[ 91 141 149 132 127  74 169]  Q_428
[141 148 123 132 127  74 169]  Q_268
[141 148 123 105 123 114  84]  Q_90
key -> tag
[91] -> Q_764
[74] -> Q_553
[92] -> Q_538
[141] -> Q_677
key Q_428 1: 
Q_764
asked: [141 148 123 132 127  74 169]
Q_268
asked: [141 148 123 105 123 114  84]
Q_90
succ: [149]
[132]
succ: [91]
[141]

[122  83 151 104 128 144  93 122 119 170 142 127] : Q_211
[153 147 132 125 137 125 119 120 111 170 170 133] : Q_973
[143 156 160  80 156 125 115 120 118 161 153 141] : Q_979
[138 146 155 120 139 125 119 120 111 170 170 133] : Q_489
[130 138 154 147 132 125 137 140 113 174 161 122] : Q_505
[131 140 154 151 121 127 125 116 119 183 178 123] : Q_547
rest: [115 120]
[118 161 153 141]
next: [113 174 161]
[122]
tags:
[153] -> Q_861
[161] -> Q_73
[121] -> Q_281
[154] -> Q_972
[178] -> Q_420
[177] -> Q_837
key Q_547 11: 
Q_420
next: [154 147 132 125 137]
[140]

[155 101 158 108 123 126 140 141  95 137 113 140 163 146 117 162 164 140
 149 154 105 129 157 115 122 103 134 107 126 123 141  89 123 149]  Q_949
[ 79 141 121 172 117 116 151 120 134 104 155 107 125 124 108 109 114  84
 123  87 152 143 123 126 159 165 139 106 154 101 186 139 148 103]  Q_588
[121 128 193 143 136 147 149 106  96 124 133 110 158 129 103 152 160 116
 160 175 100 146 159  99 118 136 128 141 126 123 140  96 135 153]  Q_610
[137 110 158 108 123 126 140 141  95 137 113 140 163 146 108 109 113  84
 123 154 105 129 157 115 122 103 129 144 127 163 104  98 125 153]  Q_226
rest: [126 123 141]
[ 89 123 149]
rest: [108 109 114  84 123]
[ 87 152 143 123 126 159 165 139 106 154 101 186 139 148 103]
Table of tags by key:
[159] -> Q_399
[117] -> Q_800
[147] -> Q_575
[118] -> Q_981
[146] -> Q_298
[122] -> Q_317
key Q_610 25: 
Q_981
next: [154 101]
[186]
next: [146 117 162 164 140 149 154]
[105]

[135 110 139 105 157 116  90 154 140 171 137 137 139 128 169 149 129 101
 138 148  83 169 151 136 110 146 181 166]  Q_415
[135 147  76 194 138  94  92  89 178 162 159  95 191 152  93 115 169 133
 156 127 141 106 128 189  87 107 107 132]  Q_103
[ 98 122 110 105 111 121 107 154 128  95 113 138 134 135 148 106 103 140
 105 169 116 135 134 104  99 155 141  95]  Q_105
[115 134 104 128 131 166  97 139 125 159 105 160 126 119 129 152 104 115
  67 122 124 110 151 148 128 144 126 124]  Q_983
[120 116 143 121 116 115 147 103 148 137 123 116 152 133 123 111 129 125
 107 128 132 119 148  95 127 144 126  84]  Q_791
[ 98 138 136 120 113 144 130 144 150 121 174 150 125 163 141 123 119 139
 128 143 102 127 125 121 145 135 139 124]  Q_308
[116 109 154 151 116 149 132 124 137 109  96  89 116 117 145 146 121 121
 138 129 106 137 151 137  96 165 148 146]  Q_856
[142 136 117 134 113 132 146 145 157 117 107 138 115 146 134 147 128 144
 137 109 150 156 152 128 160 140 120 113]  Q_171
[ 77 110 150 116 138  85 137  66 116 149 172 106 135 175 166 144 141 168
  66 163 141 146 109 138 108 120 179 168]  Q_556
[146 108 123 124 120 116 113  88 134 132  79 127 111 136 114 169 192 138
 135 116 179 121 162 119 106 160 156 155]  Q_70
tags:
[172] -> Q_33
[170] -> Q_788
[171] -> Q_882
[109] -> Q_337
[162] -> Q_53
[146] -> Q_392
key Q_415 10: 
Q_882
rest: [128 144 126]
[124]
rest: [166  97]
[139 125 159 105 160 126 119 129 152 104 115  67 122 124 110 151 148 128
 144 126 124]
succ: [165]
[148]
rest: [137  66]
[116 149 172 106 135 175 166 144 141 168  66 163 141 146 109 138 108 120
 179 168]

[109 132 140 126 103 130 160 122 124 145 162 142 130 136 142] -> Q_990
[112 115 141 126 103 158 108 149 144 115 119 117 161 189 131] -> Q_749
[133 118 115 161 129 125 148 142 130 140 108 117 161 188 131] -> Q_213
[125 114 141 140 147 121 104 119 115 160 126 153  94 136 112] -> Q_705
[126  89  97 115 122 114 152  96 102 125 120 146 167 168 127] -> Q_685
[133 135 114 132 155 127 148 159 101 119 119 132 154 125 132] -> Q_249
next: [109 132 140 126 103 130 160 122 124 145 162 142]
[130]
rest: [115 141 126 103]
[158 108 149 144 115 119 117 161 189 131]
rest: [125 114]
[141 140 147 121 104 119 115 160 126 153  94 136 112]
rest: [114 141]
[140 147 121 104 119 115 160 126 153  94 136 112]
Table of tags by key:
[142] -> Q_347
[122] -> Q_360
[141] -> Q_883
[132] -> Q_231
[131] -> Q_708
[143] -> Q_754
key Q_990 15: 
Q_347
asked: [126  89  97 115 122 114 152  96 102 125 120 146 167 168 127]
Q_685
succ: [109]
[132]

[142 184 120 120 145] = Q_43
[142 185 120 132 133] = Q_578
[120 120 174 135 112] = Q_769
rest: [142 185 120]
[132 133]
asked: [142 184 120 120 145]
Q_43
next: [184 120 120]
[145]
next: [142 185]
[120]

[134 150 132  87 123 109 136 119 155 112 155 127  91 143 138 123 137 122
 155  90 102 126 139 100 164 175 164 108  84 190  97 131 150 173  89 118
 128 101]  Q_646
[136 170 125 150 126 115 157  68 112  71 115 156 137 131 126 159 135 122
  94  95 134 127 133 116 122 122 173  80 115 102 151 133 122 137 166  97
 121 162]  Q_721
[108 156 138 153 139  93 101 121 157 119 128 108  97  89 144 127 103 134
 106 132 112 159 124 128 156 126 162 127 128 118 125 123 185 106 140 118
 164 123]  Q_906
[129 157 118 164 123 134 159  94 112 142 132 132 136 101 121 148 164  93
 107  94 150 128 125 133 124 118 112 159 161 145 148 106 180 101 132 106
 153 103]  Q_138
[110 187 103 113 163 177 133 120 142 127 140 142 122 157 131  86 122 102
 134 155 156 134 118 116 133 122 135  93 120 178 105 170 150 138 121 141
 125 127]  Q_627
[134 149 132  87 123  99 127  79 122 125 100 138 141 140 137  98 117 144
 148 132 134 116  78 163 166 150 131 119 124 107 127  95  95 117 130 114
  99 103]  Q_287
[123 175 101 166 114  96 144 136  77 125 160 137 135 108 112 119 160  96
 145 140 130 119 139 170  99 118 145 142  95 169 113 159 152 120 106 107
 100 105]  Q_965
[166 140 149 129 103 149 174 114 110 123 116 154 117 123  77 104 145 115
 119 112 117 159 128 152 110 102 150 136 116 129 132 167 118 121 155 111
 128 141]  Q_542
[137 122 162 119 136 146  90 134  66 135 125 109 138 115 128 117 118  93
 171 110 113 136 154 140 155 132 142 120 106 134 132 134 120 140 150 131
  99 104]  Q_32
[ 87 126 135  92 153 161  96 125 110 132 128 180 153 110 105 127 164  92
 111 129 132 135 132 158 154 130 113 122 175 150 122 135 105 135 134 166
 121 105]  Q_404
[155 136 189 109 120  99 127  79 122 125 100 138 141 140 137  98 117 144
 148 132 134 116  78 163 166 150 131 123 124 107 127  95  95 117 130 114
  99 103]  Q_202
next: [110 113 136 154 140 155 132]
[142]
rest: [164  92]
[111 129 132 135 132 158 154 130 113 122 175 150 122 135 105 135 134 166
 121 105]
rest: [134 150 132  87 123]
[109 136 119 155 112 155 127  91 143 138 123 137 122 155  90 102 126 139
 100 164 175 164 108  84 190  97 131 150 173  89 118 128 101]
asked: [137 122 162 119 136 146  90 134  66 135 125 109 138 115 128 117 118  93
 171 110 113 136 154 140 155 132 142 120 106 134 132 134 120 140 150 131
  99 104]
Q_32

[148 123 142  98 133 109 137 142  74 115  69 118 130 114 128 129 156 100
 118 155 115 125 119 147 154 136 139 128 119 100 103 130 130 136 141 112
 122 153 117 145 141] : Q_954
[136 142 114 114 132 144 130 127 121 106  96 138 126 143 127 121 136 124
 118 146 122 126 111 141 151 134 147 141 133 104 117 118 125 117 122 100
 126 138 121 147 139] : Q_479
[135 118 142 116 152 120 126 123 108 113  92 136 138 104 124 135 160 112
 117 140 119 123 127 130 130 126 123 119 119 103 119 129 120 134 135 122
 132 147 130 131 130] : Q_322
[149 122 144  96 132 106 138 143  69 115  67 116 130 112 128 130 158  97
 119 156 114 125 120 147 155 137 139 128 118  99 101 131 131 138 143 112
 122 155 116 146 142] : Q_301
[151 119 148  94 132 100 139 146  62 117  63 113 131 107 128 131 160  93
 119 157 114 125 122 148 155 137 137 126 115  99  99 132 132 141 146 114
 121 157 115 145 142] : Q_148
[128 111 146 129 167 125 117 110 129 112 108 147 145  91 122 142 166 119
 116 128 122 122 134 117 110 118 109 110 118 106 129 130 112 135 132 133
 139 144 141 119 122] : Q_284
[124 114 141 134 170 133 114 106 142 110 115 153 145  95 121 141 162 124
 115 125 123 122 133 114 107 116 108 111 121 107 134 128 110 131 128 131
 141 140 143 118 120] : Q_454
[123 110 146 134 173 129 113 104 140 151 115 153 147  88 121 144 166 123
 115 123 123 121 136 112 103 114 104 107 118 107 134 130 108 134 130 136
 143 142 145 115 118] : Q_3
next: [114 104]
[107]
succ: [152]
[120]

[192 120 104 105 170 131 143 144 125 160  99 136  84  98 116] = Q_330
[174 128 118 113 159 136 136 133 126 152 107 141 102 110 122] = Q_528
[116 154 169 137 125 155 111  97 134 130 133 160 162 154 142] = Q_87
[106 113 110 132 113 108 133 143 126 112 137 101 123 123 123] = Q_680
[199 118 101 103 173 131 146 147 123 164  96 136  77  93 113] = Q_439
[149 109  95 118 138 109 142 153 123 135 120 106  95 103 116] = Q_798
[179 113  97 107 160 123 145 150 123 153 104 124  84  97 114] = Q_879
[192 127 114 106 171 139 140 135 126 163  99 145  91 103 119] = Q_225
[131 146 153 130 133 148 118 108 132 135 126 152 146 141 136] = Q_662
[157 112  99 115 144 117 142 148 123 139 115 115  95 105 116] = Q_917
[131 120 105 104 170 143 192  95 135 112 147 151 178 164 146] = Q_753
tags:
[114] -> Q_971
[150] -> Q_79
[122] -> Q_888
[149] -> Q_976
[115] -> Q_561
[107] -> Q_647
key Q_879 15: 
Q_971
asked: [199 118 101 103 173 131 146 147 123 164  96 136  77  93 113]
Q_439
next: [192 120 104 105 170 131 143]
[144]
asked: [157 112  99 115 144 117 142 148 123 139 115 115  95 105 116]
Q_917
next: [118 101 103 173 131 146 147 123 164  96 136  77]
[93]

